Below are the code and all the weights of a small trained network. Each question names an input and a class and asks about switching units off, where a switched-off unit gives its printed mean instead of its output.

import numpy as np


def w(rows, s, z=0):
    codes = np.array(rows[::2]) - 128.0
    scale = np.full(codes.shape[1], s)
    scale[-1] = z or s
    return codes * scale


def f(y):
    return np.maximum(y, 0)


def log_softmax(a):
    a = a - a.max(-1, keepdims=True)
    return a - np.log(np.exp(a).sum(-1, keepdims=True))


def net(x, mask):
    res = np.array(x, float).reshape(1, 3) / 4 @ E
    y = f(res @ A[0][:, :-1].T + A[0][:, -1])
    res = res + np.where(mask, y, B[0][:, -1]) @ B[0][:, :-1]
    return log_softmax(res[-1] @ U[:, :-1].T + U[:, -1])


A, B = {}, {}
E = w([
[111,46,35,166,255,110],'x0',
[32,21,222,67,110,90],'x1',
[13,222,50,188,99,2],'x2',
],0.0085)
A[0] = w([
[194,151,150,105,85,91,194],'N1',
[175,81,185,104,148,223,122],'N2',
[227,198,86,172,121,119,25],'N3',
[102,200,201,83,108,124,41],'N4',
[196,142,167,127,150,172,48],'N5',
[145,180,171,113,85,132,40],'N6',
[120,181,222,120,48,173,62],'N7',
[115,163,102,196,110,67,100],'N8',
[81,60,149,92,109,77,45],'N9',
[106,117,159,110,37,121,161],'N10',
[88,142,127,204,98,109,28],'N11',
[54,58,217,96,139,73,61],'N12',
[148,75,136,105,165,212,38],'N13',
[171,147,143,197,96,127,156],'N14',
[84,54,126,140,244,85,112],'N15',
[120,85,183,82,94,65,111],'N16',
[214,55,163,126,117,137,56],'N17',
[26,166,69,125,94,81,51],'N18',
[67,99,135,50,122,106,85],'N19',
[78,167,111,117,130,105,46],'N20',
[122,82,78,131,214,115,2],'N21',
[76,153,133,166,123,129,49],'N22',
[103,155,136,126,124,67,237],'N23',
],0.012,0.0075)
B[0] = w([
[148,48,136,186,149,125,200],'N1',
[62,168,203,121,171,72,250],'N2',
[233,188,30,89,193,159,219],'N3',
[136,84,120,180,115,254,175],'N4',
[70,167,157,34,171,150,183],'N5',
[105,67,72,189,121,223,168],'N6',
[88,47,110,190,127,186,211],'N7',
[98,125,165,64,156,137,230],'N8',
[152,199,56,73,213,165,181],'N9',
[185,56,132,227,99,133,200],'N10',
[50,152,140,85,160,172,173],'N11',
[188,210,73,73,198,141,217],'N12',
[58,132,165,127,157,143,199],'N13',
[170,102,111,137,191,101,187],'N14',
[165,34,115,244,77,162,235],'N15',
[220,139,46,88,181,134,189],'N16',
[41,154,158,60,144,116,198],'N17',
[41,100,154,80,163,136,242],'N18',
[190,189,76,99,149,136,178],'N19',
[76,111,153,82,176,191,171],'N20',
[128,50,122,233,80,250,185],'N21',
[68,152,130,98,135,172,158],'N22',
[95,79,186,104,177,45,233],'N23',
],0.0081,0.012)
U = w([
[1,123,223,65,163,158,96],'0',
[138,25,143,212,113,215,85],'1',
[222,193,78,71,170,169,102],'2',
[172,60,222,136,135,57,253],'3',
[122,166,184,125,29,91,105],'4',
],0.0092,0.016)

Each question gives the input, the list of numbers given to net, and the class t.
The units are the neurons (one row each of A and B). Each row of codes is followed by its name. A weight is (code - 128) times the scale printed after its matrix; where a second scale follows, it is the last column's (A, B and U).
mask holds one flag per neuron, in row order. A switched-off neuron (its flag False) gives its mean, the last column of its row in B, instead of its output. The means were averaged over made-up inputs and are rounded, as every weight is.
A unit's drop is (log p(t) with every unit on - log p(t) with that unit switched off) / (log p(t) with every unit on - log p(t) with every unit switched off).
The circuit of an input: a set's keep is (log p(t) with only the set's units on - log p(t) with every unit switched off) / (log p(t) with every unit on - log p(t) with every unit switched off). Starting from the 12 units with the biggest drops (on a tie, the unit counted first), units are removed one at a time, each time the one whose removal leaves the highest keep (on an exact tie, the one counted first), for as long as the keep stays at least 0.8.
circuit, biggest first: the units of the circuit, biggest drop first
top k neurons: the k neurons with the biggest drops, biggest first
drop of u: that unit's drop, to one decimal
input [5,5,-1], class 1: circuit, biggest first : N15
input [-6,7,4], class 2: top 2 neurons : N12, N16
input [6,7,6], class 2: top 3 neurons : N12, N9, N19
input [-7,8,-3], class 2: top 3 neurons : N12, N16, N9
input [-6,1,-5], class 1: top 2 neurons : N7, N10
input [3,0,1], class 3: top 3 neurons : N7, N4, N6
input [7,7,0], class 1: top 3 neurons : N15, N21, N3
input [-3,-1,-2], class 3: top 2 neurons : N15, N21
input [-3,-3,-1], class 3: top 3 neurons : N15, N21, N12
input [6,3,-7], class 0: top 2 neurons : N2, N17
input [4,4,-1], class 1: top 2 neurons : N15, N3
input [-2,-6,6], class 0: top 4 neurons : N18, N8, N12, N16
input [8,8,1], class 1: top 3 neurons : N15, N21, N3
input [4,8,-5], class 2: circuit, biggest first : N12
input [6,4,3], class 1: top 2 neurons : N15, N21
input [-1,8,-6], class 2: top 2 neurons : N12, N16
input [-6,2,3], class 1: drop of N6 : 0.0
input [2,-2,3], class 3: drop of N9 : 0.2
input [-2,0,-2], class 3: drop of N21 : 0.1
input [7,-1,-8], class 0: circuit, biggest first : N2
input [-4,3,2], class 1: drop of N4 : 0.1
